Group, then class:
[-10.7  13.5 -32.0   3.2   4.8 -14.6  12.2   7.0  -3.5 -12.6  -3.6 -10.1
  11.7  -5.6   4.3   0.3  -6.0]  C > Q556
[  9.0   4.0   3.9  -9.6  -1.0 -20.9  -9.4  -5.0   3.8   3.8  -0.7   4.8
   6.8   3.1   3.8 -17.9  -5.5]  L > Q558
[  4.5  -6.9   3.6  -5.0  -3.1 -22.2 -37.7  -9.5  -8.5   2.6 -16.8   7.3
   0.2  17.6  14.7  -7.8 -28.9]  L > Q710
[ -1.3  11.6 -10.1   2.2  14.5 -21.8  -9.5 -23.6 -10.3   5.4 -27.3   0.9
  16.0   5.0  -4.0   1.5  -6.3]  C > Q922
[ -4.1   3.3  -3.5   9.2   9.3  -5.0   3.5 -13.2  -3.9   4.3  -9.0  -4.5
 -10.5   3.1   0.1   6.4  -7.6]  C > Q594
[  2.8   5.0 -13.0  -3.7  -2.1 -29.7  -4.5  16.6   2.0  13.1  -7.2 -17.7
   1.8   2.1  12.6 -11.0 -14.0]  A > Q428
[  0.9   8.5 -21.8 -12.0  15.8  -5.4  -7.2 -19.9  -9.8  -8.5  -4.2   4.2
  19.6   7.3 -19.3  -1.2   6.5]  L > Q558
[ -2.3   4.5 -18.3   1.2  -3.2   4.0  -4.9  -4.3   7.1   3.2 -11.7  -2.9
   2.1  -7.2   0.4 -11.2 -19.6]  A > Q428
[  1.0  -1.3  -3.4  -9.6  -0.5 -19.8   7.4   0.6  -1.2  -4.0  -0.6  -9.4
  -0.5  -5.1  -4.6  -7.8  -9.2]  L > Q265
[  4.8  15.5  -9.2 -10.3   3.0 -47.2  -7.9  -2.5  -0.8   2.2 -31.2 -13.4
   4.5  -6.2  13.0 -14.6 -16.2]  A > Q368
[  2.1  10.6 -15.8   0.8   3.2 -45.3   2.3 -17.0  -1.8  -4.9 -27.3  -9.9
  16.5  -5.4   1.3  -3.2  -3.7]  C > Q922
[  1.4   1.5  -7.4  -6.7   8.4 -77.7 -13.8 -17.0   9.5  -0.1  -6.7  11.2
   2.0 -14.1   2.6  -8.2 -24.1]  L > Q558
[  2.6  13.1 -12.6  -7.8  -2.3 -15.2  -5.5 -14.5 -11.8 -14.5 -24.1  -6.4
   6.3   4.4 -10.3 -10.7   8.2]  C > Q922
[  6.4   2.2  -5.9  -1.2  -1.8 -44.5  -6.6  -5.6   9.6   3.8  -9.5 -25.5
  -8.2   3.4   5.5 -10.2 -17.0]  A > Q368
[ -0.9   5.7 -17.6  -5.6 -10.6 -27.4  -0.7   0.0  -4.5  -5.5  -9.3  -7.8
   5.5   1.2   5.3  -0.1  -9.2]  C > Q556
[ -2.7  -0.3  -5.9 -13.0  -3.1 -44.8  -8.2  -9.9   8.2   0.7 -12.5  -5.4
 -13.4   1.8   7.7 -14.1   3.8]  A > Q612
[ -0.8  -4.9 -12.0   2.9   2.3   6.9 -13.9  -1.4  -0.2  10.4   2.0  -6.4
   0.2 -10.0  18.9 -11.7 -10.6]  A > Q612
[ -6.5  -5.0  -9.2   4.2   2.4 -20.2 -19.8 -20.5  -1.2   2.5  -9.6  -2.3
  10.2   3.8  59.2 -10.4  -5.3]  C > Q594
[ -2.4   9.9 -19.9   3.9   0.5   8.2   7.8 -14.6  -2.1 -30.9 -19.5  -1.2
   5.4  -1.0   3.5  -4.4  -5.7]  C > Q594
[ 12.5  12.9 -18.1   1.3   6.2 -62.4  -8.0 -13.0  -1.3   5.0 -16.2  -1.8
   2.3  -6.4  -3.2  -5.6 -21.7]  C > Q556
[ -5.1   4.2 -31.2   1.0   8.2 -22.0 -21.2  15.2  -1.6   6.8 -16.9  -9.1
   6.6  -6.7  17.4  -0.2 -16.8]  C > Q594

Group, then class:
[-4.5  1.3  5.8 -2.7 12.3 -0.3  2.6  7.5 -9.0  1.2 -8.3 -8.4 14.7  0.8
 -4.4 -4.9 -2.6]  U > Q729
[  3.0 -11.1  -9.4   1.5  -0.7   4.2  -4.8  -4.5   5.9  -4.5  -3.6   1.7
  -2.8   6.5 -13.7  -0.1  -0.5]  P > Q617
[ -7.5   4.0   5.0   4.3  -1.4  -2.5   2.7  -2.0  -5.6   3.3  -5.2 -11.9
   8.8  -8.9   3.7  -5.4  -4.9]  U > Q642
[  3.5 -10.2  -4.8  10.4   0.0   0.5  -8.4   0.7  10.1  -2.0  -0.5   4.2
  -5.1   6.9 -17.1   2.1  -6.5]  P > Q617
[ -5.7   2.6  -5.9   5.2   2.1  -4.0   5.3   8.5  -8.5   2.5 -14.9  -3.4
   6.1 -12.0  -1.7  -4.6   0.1]  U > Q642
[  0.9  -4.2  -4.4   2.1   2.2   0.4   0.5   3.2   1.1   0.5   0.9   3.2
  -3.3  -5.0 -10.3  -1.9   3.3]  P > Q617
[ -7.8  12.0  -6.2  11.0   1.0  -3.8  -3.3  -0.3   0.8   5.6 -12.4  -5.9
  11.4 -10.6   4.0  -6.6  -7.0]  U > Q642
[ 2.5 -9.3 -0.6 12.8  0.9  1.5 -5.4 -4.6 12.6  0.7  5.3  9.2  0.6  6.2
 -2.6 -1.5  2.5]  P > Q617
[-2.0  2.7  2.1  6.8 -0.6  1.1  4.7 14.1 -3.5  2.8 -4.0 -6.4 14.8 -6.3
  2.9 -1.4 -8.7]  U > Q642
[ -3.5 -10.2  -4.1   4.2   0.9  -0.9  -7.4  -0.1   4.6  -6.7  -2.2   3.3
   3.4   6.3  -0.1  -1.7  -6.1]  P > Q617
[ 3.1 -2.2 -8.7 17.5  3.3 10.0 -9.6  8.4 16.0 -0.2  6.0  4.0  4.9 12.3
 -8.4 -1.2 -0.9]  P > Q736
[ 11.4  -6.1 -12.0   6.1   3.0   3.6  -2.9   3.8  11.2  -4.9  -0.3   3.1
   0.6   2.1  -1.0  -0.1  -1.8]  P > Q617
[ -1.3   1.4   1.7   4.9   0.6   1.2  -0.5   3.8  -1.2   1.5 -17.3  -8.5
   8.0 -11.0   0.3  -5.7  -8.8]  U > Q729
[ -2.7  -2.3  -3.1  -7.9  -1.1   2.4   3.4   0.6  -1.0  -1.1 -13.8  -3.9
   2.9  -3.8  -3.2  -8.9  -0.2]  U > Q642
[  0.8  -8.6  -1.0   4.6   3.0   4.8  -3.1  13.6   9.0  -4.9   3.9   6.3
   1.4   2.4 -12.0  -2.4   4.2]  P > Q617
[-3.6 -1.6 -6.4 10.5  2.3 11.2 -9.4  8.7 12.8  4.4  2.8  0.5  4.7  5.5
 -6.0  0.4 -3.8]  P > Q736
[ -4.6   1.2   3.6   6.5   6.3   1.2  -0.1  10.3  -0.9   1.7  -3.5  -9.3
   9.3 -10.9   2.5  -5.1  -8.6]  U > Q729
[ -1.7   6.6   1.4   0.7   7.0  -0.5   4.4   9.8  -6.9   4.0  -5.0 -12.4
   5.1 -11.1  -2.8  -0.9  -4.1]  U > Q642
[  5.6  -9.3   2.3   5.8   1.3   5.7  -5.2  -4.3   2.7  -5.5   1.8   2.0
  -1.2  12.9 -11.2   0.1  -0.8]  P > Q617
[ -6.6  18.8   3.9   3.8  14.4  -2.4  -5.4   8.7  -7.8  12.2  -6.7 -21.3
   9.5  -6.0   4.1  -2.7 -11.1]  U > Q642
[ -1.1   1.2   0.0   0.1   3.5   2.2  -6.7   2.6 -10.2  -4.1 -12.5   0.1
  11.1  -3.3  -0.4  -1.3  -6.1]  U > Q729
[  2.6 -17.3  -8.0   0.7   3.6  -0.1  -4.5  -0.5  -1.7  -4.8  -0.9   6.8
   1.4   5.5 -10.9  -3.0  -2.6]  P > Q617
[  7.8   0.6  -4.1   5.9   1.6  -3.5  14.0   0.4  -5.6  -0.8 -16.8 -10.8
   7.2  -8.4  -5.0  -2.5  -1.4]  U > Q642
[-2.3  0.6  4.6  8.4 -0.3 -1.9  0.4  4.5  2.0 -2.9 -8.8 -5.8  7.1 -9.9
  3.8  2.9 -9.8]  U > Q642
[ -5.0  -0.1  -0.8   4.5   6.0   0.6   2.1   2.4  -4.2   2.7 -12.1  -3.6
   4.9  -7.3  -6.4  -3.4  -2.5]  U > Q729
[-1.8  5.7  0.5 -0.9  9.7 -0.1 -0.4  9.1 -9.5  2.3 -4.1 -5.4 11.6 -8.2
  1.0 -1.0  0.6]  U > Q729
[-0.5  0.2 -4.0  3.6  4.9 -0.7  3.2  3.3 -7.0 12.6 -6.3 -8.7  6.0 -7.4
 -5.8 -3.1 -4.0]  U > Q729
[-0.9 -2.0 -3.8  1.6  4.5  5.6 -9.3  2.5  5.7  0.3  0.4 -0.8  1.8  4.5
 -8.5 -0.8 -6.7]  P > Q736
[-5.6 -2.6  1.0  3.9  4.7 -4.5 -1.2  4.5 -4.9  2.0 -4.8  1.3  7.1 -8.3
 -1.1 -7.8 -7.1]  U > Q729
[  5.4 -18.8  -7.9   5.8   6.2  -1.2  -3.3   0.3  -5.0  -8.5   2.4  12.7
  -7.0   7.8 -11.6   0.0  -0.4]  P > Q617
[-3.2 -4.8 -3.9 -0.2  8.1 -0.8  2.5  4.2 -3.6 -2.7 -7.3  3.1  9.5 -6.5
 -9.8  3.3  5.2]  U > Q729
[ 1.5 -2.6 -0.8  4.4  6.2  3.3 -2.4 -2.9  5.9  6.7  0.1 -3.9  0.0  2.4
 -6.1 -3.6  4.1]  P > Q736
[-13.9   7.4  -1.5  -5.0   9.5  -3.0   2.3  10.0  -7.2  -2.2 -10.8  -1.6
   7.4  -8.6   1.8  -5.0   1.4]  U > Q729
[  1.8  -8.7   0.7   6.9  -3.2  -0.5  -8.1   0.9  11.3  -3.9  -1.5   5.6
   1.6   2.4 -12.8  -3.3  -2.4]  P > Q736
[-4.4 -0.6 -8.6  7.3 -1.9  9.6 -9.9  4.2 12.1 -0.2  1.2  7.4  2.4  5.9
 -0.9 -4.3 -1.5]  P > Q736
[-0.6  1.6  3.9 -1.5 -0.4 -2.1 -4.3  0.1 -9.8  0.3 -1.8  4.1 13.3 -1.2
  2.6 -1.5  2.7]  U > Q729
[ -7.6   6.0  -1.1   7.1   5.1   2.5   2.1  12.5 -15.4   2.9  -6.2  -8.2
  10.7  -8.6   4.2  -4.0  -6.0]  U > Q642
[-3.0  5.3 -2.2  3.1  3.6 -0.2  5.0 10.3 -8.9 -5.6 -9.9 -4.9 10.2 -8.5
  0.0 -5.7 -5.3]  U > Q729
[ -0.2   7.1 -12.2   2.6  11.2  -0.4   5.4   9.0 -11.1   8.1 -17.6 -15.4
   9.7  -3.7  -0.7   0.4  -0.7]  U > Q642
[ 1.1  0.8 -3.2  5.4  4.9  2.1 -4.3  5.6  1.7 -7.0 -1.3 -3.5  1.2  4.6
 -5.6  6.7  0.2]  P > Q617
[ 7.2 -5.8 -2.6  8.5  1.4 11.4 -7.3  3.0  3.6 -3.9 -1.1  0.0  7.5  3.0
 -7.5 -2.0 -2.2]  P > Q617
[ -0.2   1.1 -14.6  -2.9  -0.3   5.1  -1.1   3.9   7.2  -3.5  -1.5   8.0
  -3.0  10.5  -0.3   5.7   4.7]  P > Q617
[ 25.2   1.7 -11.5   9.3   2.3   5.8  -3.9  -5.0   9.2  -4.0  -0.3   0.5
   4.2   3.7  -6.6  -4.8  -1.9]  P > Q617
[ -5.5   7.6  -2.8   3.8  -1.5  11.6 -27.9  -4.4   4.4   2.0   3.6  -5.1
  -0.8  10.8   4.0   0.2 -13.7]  P > Q736
[  2.9 -12.9  -3.4   9.6   1.6   3.4  -7.8   3.3   8.0  -5.2   0.3   3.1
  -5.2  11.5 -14.8   2.5 -19.2]  P > Q617
[ -0.7 -11.1  -0.4   3.4  -4.7   3.7  -3.5   7.8   5.5 -11.1  -0.2   2.3
  -0.9   3.1  -8.2   0.2  -0.6]  P > Q617

Group and class of each row:
[ -2.4  -0.4   5.8  -0.8   5.7   1.5   5.9  -2.2   9.7   3.2   3.5  13.0
  -0.5   1.7  -1.9  -0.6 -11.2]  <63> > Q101
[ -1.9  -8.3   7.0   0.5   2.4   0.3  12.4  -8.3  16.6   8.9   5.6  15.8
  -3.0   0.0   1.2   1.8 -14.7]  <63> > Q101
[ -1.0 -20.4  -1.7   2.4   0.2 -11.4  12.7  -6.0   5.3   1.5   3.4  14.4
  -0.7  -0.9   0.1  16.0 -28.2]  <54> > Q100
[ -1.3 -15.0  -1.5   3.5  -3.9  -7.8   6.0  -8.2   3.7   2.1   0.8  15.3
   0.2   3.4   1.3  16.2 -13.9]  <54> > Q100
[  0.3  -7.0  -2.3   5.6   2.1  -6.0   1.4  -1.3  -2.7   0.1   3.2   3.0
   4.2   4.8   1.1  11.7 -15.7]  <54> > Q856
[ -0.1 -13.4   3.1   3.1   1.3  -6.8   6.6  -4.9   5.4   5.9   7.0  10.0
  -2.7  -2.4   5.3   8.0 -24.3]  <54> > Q100
[ -0.2 -18.0   2.1   4.0  -0.2  -8.4   9.9 -11.8   8.2   0.2   5.2  15.3
   0.5   0.6   2.5  13.9 -16.7]  <54> > Q100
[-0.4 -6.8  0.5  2.3 -0.8 -0.9  0.4  0.9 -1.2  0.2  2.9  9.3  4.7  5.6
  2.5  5.4 -6.4]  <54> > Q856
[  0.1  -1.8   0.0  -1.2  -0.9  -4.1  13.0 -10.8   9.8  -2.1   2.2  15.3
  -3.7   0.5  -2.0   8.4  -4.5]  <63> > Q101
[ -0.1 -20.1   6.2   1.4  -1.4 -16.7   9.2  -6.5   6.3   2.8   3.0  14.9
  -1.1   1.1   2.0  12.6 -16.1]  <54> > Q100
[ -0.1 -16.0   0.0   1.9  -2.0  -6.2   6.2  -6.3   6.5   3.6   2.0  15.5
  -0.2   5.0  -2.5  14.7 -13.8]  <54> > Q100
[ -0.4  -8.6   2.1   4.4   3.1  -4.2   6.8  -9.5   5.2   3.5   1.2  12.6
  -2.1   9.7   2.3  15.3 -17.1]  <54> > Q100
[  1.0  -1.9   4.8  -1.0   7.3  -5.1  10.4  -2.6   7.0   4.8   3.6  12.6
  -2.6   1.6   1.8   2.1 -17.4]  <63> > Q716
[ -4.0 -11.9   2.0   8.0  -0.8  -3.6   8.6  -6.8   8.8  -1.8   5.3  18.5
   0.2   4.8   1.7  12.9 -20.6]  <54> > Q100
[ 4.8  4.4  4.2  0.7  6.0 -1.7  3.3 -4.3  2.7  2.1  3.2  8.7 -0.6  2.5
 -0.4  2.6  2.1]  <63> > Q716
[ 1.8  5.6 -1.6  1.0  3.8 -1.2 13.7 -7.8 -0.7 -2.9  4.8 12.9 -1.4  4.0
 -1.7 10.7 -6.5]  <63> > Q101
[ -2.9  -2.0   2.5   1.9   0.7  -5.7   4.4  -4.6  15.8   5.2   4.0  12.3
   1.2   8.1   3.3   9.5 -17.9]  <54> > Q100
[-1.5  7.1  5.1  1.3 -3.5 -3.9  6.4 -3.2 12.0  4.0  7.1 11.8 -0.5  0.2
  4.2  7.8 -8.4]  <54> > Q100
[  0.4  -5.8   1.0   3.5   4.2  -2.0   3.5   0.0  -2.9   1.4   7.7   7.7
   1.4   4.9   1.1   7.0 -19.6]  <54> > Q856
[  0.6 -12.5   6.7   4.3   1.2  -4.5   4.0   1.0   3.7   6.9  11.3   9.7
   0.1   7.2   4.2   3.2 -17.3]  <54> > Q856
[ -1.4 -15.9   0.3   1.2  -3.1  -6.5   4.5  -7.0   6.1   0.8  -3.0  16.7
   1.1   1.9   0.7  14.9 -14.6]  <54> > Q100
[  0.2 -17.3  14.7   2.7  -2.7 -13.7   8.1  -4.3   8.1   1.4   2.9  13.1
  -2.0   3.3   3.5  12.4 -13.4]  <54> > Q100
[  0.2 -13.3  -0.8   2.6  -2.8  -7.9   6.2  -5.8   8.5   1.2  -1.3   7.4
  -0.3   0.1   2.0  12.0 -18.9]  <54> > Q100
[ -1.0  -3.0   4.3   3.4   3.6   0.1   1.5  -1.6  -1.2   2.1   5.4   8.9
   2.3   6.4   2.4   4.8 -11.1]  <54> > Q856
[ 0.9  2.8  8.7  2.1  6.1 -0.5  4.1 -4.1  4.0 -1.4  1.3  6.1  0.2 -0.3
 -4.5 -2.4 -3.3]  <63> > Q716
[  0.5  -8.3   0.1   5.0   4.4  -4.5   7.2  -0.7   0.6   2.3   7.6   6.4
   0.3   2.7   2.7   2.4 -18.9]  <54> > Q856
